Below is a small trained network, with its code and all its weights. Each question gives an input and a class and asks what happens when units are switched off, that is, made to give their printed mean instead of their output.

import numpy as np


def w(rows, s, z=0):
    codes = np.array(rows[::2]) - 128.0
    scale = np.full(codes.shape[1], s)
    scale[-1] = z or s
    return codes * scale


def f(y):
    return np.maximum(y, 0)


def log_softmax(a):
    a = a - a.max(-1, keepdims=True)
    return a - np.log(np.exp(a).sum(-1, keepdims=True))


def net(x, mask):
    res = np.array(x, float).reshape(1, 3) / 4 @ E
    y = f(res @ A[0][:, :-1].T + A[0][:, -1])
    res = res + np.where(mask, y, B[0][:, -1]) @ B[0][:, :-1]
    return log_softmax(res[-1] @ U[:, :-1].T + U[:, -1])


A, B = {}, {}
E = w([
[46,238,94,198,129,176,200,175,56],'x0',
[57,204,124,66,92,70,10,42,81],'x1',
[133,141,125,69,215,65,196,154,55],'x2',
],0.012)
A[0] = w([
[119,154,109,93,228,31,225,151,67,60],'n0',
[55,189,156,116,91,104,113,100,89,63],'n1',
[134,124,183,103,104,176,194,148,112,39],'n2',
[133,88,142,205,184,195,164,172,114,172],'n3',
[125,112,103,131,107,170,172,164,139,22],'n4',
[139,140,123,111,115,76,182,129,129,20],'n5',
[163,91,187,127,130,89,158,133,173,66],'n6',
[150,137,116,171,119,120,212,146,157,33],'n7',
[109,184,80,185,107,183,119,124,152,254],'n8',
[43,160,109,92,123,124,179,201,148,63],'n9',
[124,133,145,128,137,69,168,135,104,13],'n10',
[82,202,103,222,120,176,194,144,58,37],'n11',
[106,135,105,254,9,171,117,122,167,11],'n12',
[147,174,138,147,75,82,195,137,120,177],'n13',
],0.0093,0.0032)
B[0] = w([
[98,128,189,78,28,252,146,126,137,243],'n0',
[97,181,1,104,73,94,157,177,167,211],'n1',
[117,147,93,111,141,106,62,126,107,162],'n2',
[100,210,78,85,76,74,134,133,62,224],'n3',
[73,148,73,127,120,133,106,118,156,168],'n4',
[144,143,140,97,155,162,58,131,169,146],'n5',
[85,155,97,98,28,35,145,160,195,180],'n6',
[66,154,44,112,116,126,115,98,148,184],'n7',
[166,70,137,101,62,121,210,131,108,210],'n8',
[150,98,138,96,146,92,157,156,177,181],'n9',
[69,157,151,122,105,155,94,120,140,154],'n10',
[166,50,161,120,132,23,82,110,204,247],'n11',
[79,172,205,27,96,226,119,148,131,230],'n12',
[144,120,135,136,100,105,119,114,109,169],'n13',
],0.011,0.014)
U = w([
[83,157,222,72,99,238,120,165,173,120],'0',
[151,47,167,81,112,17,111,134,212,127],'1',
[67,237,2,125,126,101,101,150,144,116],'2',
[148,128,134,117,81,111,164,143,109,254],'3',
[166,150,122,196,174,178,119,151,69,87],'4',
[139,133,136,157,208,158,117,150,119,84],'5',
[150,149,122,199,181,141,136,118,127,88],'6',
],0.0078)

Each question gives the input, the list of numbers given to net, and the class t.
The units are the neurons (one row each of A and B). Each row of codes is followed by its name. A weight is (code - 128) times the scale printed after its matrix; where a second scale follows, it is the last column's (A, B and U).
mask holds one flag per neuron, in row order. A switched-off neuron (its flag False) gives its mean, the last column of its row in B, instead of its output. The means were averaged over made-up inputs and are rounded, as every weight is.
A unit's drop is (log p(t) with every unit on - log p(t) with that unit switched off) / (log p(t) with every unit on - log p(t) with every unit switched off).
The circuit of an input: a set's keep is (log p(t) with only the set's units on - log p(t) with every unit switched off) / (log p(t) with every unit on - log p(t) with every unit switched off). Starting from the 12 units with the biggest drops (on a tie, the unit counted first), units are removed one at a time, each time the one whose removal leaves the highest keep (on an exact tie, the one counted first), for as long as the keep stays at least 0.8.
circuit, biggest first: the units of the circuit, biggest drop first
k most important neurons: the k neurons with the biggest drops, biggest first
drop of u: that unit's drop, to one decimal
input [6,-3,4], class 1: 2 most important neurons : (n11; n12)
input [-5,2,-5], class 0: circuit, biggest first : (n11)
input [3,-7,0], class 2: 2 most important neurons : (n3; n7)
input [-3,-4,2], class 2: circuit, biggest first : (n11; n8; n12)
input [-3,4,4], class 0: circuit, biggest first : (n11; n3)
input [-2,-4,4], class 0: 3 most important neurons : (n0; n1; n11)
input [-7,8,-7], class 2: 3 most important neurons : (n11; n0; n1)
input [1,-4,-3], class 2: 3 most important neurons : (n0; n3; n7)
input [7,-2,-4], class 1: 2 most important neurons : (n11; n0)
input [5,-4,4], class 1: 4 most important neurons : (n11; n12; n9; n1)
input [1,-5,7], class 0: 2 most important neurons : (n0; n1)
input [5,-2,-4], class 1: 2 most important neurons : (n11; n0)
input [6,4,-6], class 0: 2 most important neurons : (n12; n6)
input [3,1,-3], class 3: 2 most important neurons : (n0; n8)
input [1,3,8], class 0: circuit, biggest first : (n0)
input [5,2,3], class 1: 2 most important neurons : (n11; n12)
input [-2,6,8], class 0: drop of n0 : 1.4
input [3,-8,-1], class 2: drop of n3 : 0.3
input [8,5,5], class 1: drop of n11 : 0.9
input [8,4,-2], class 1: drop of n11 : 0.5
input [2,-4,0], class 2: circuit, biggest first : (n3)
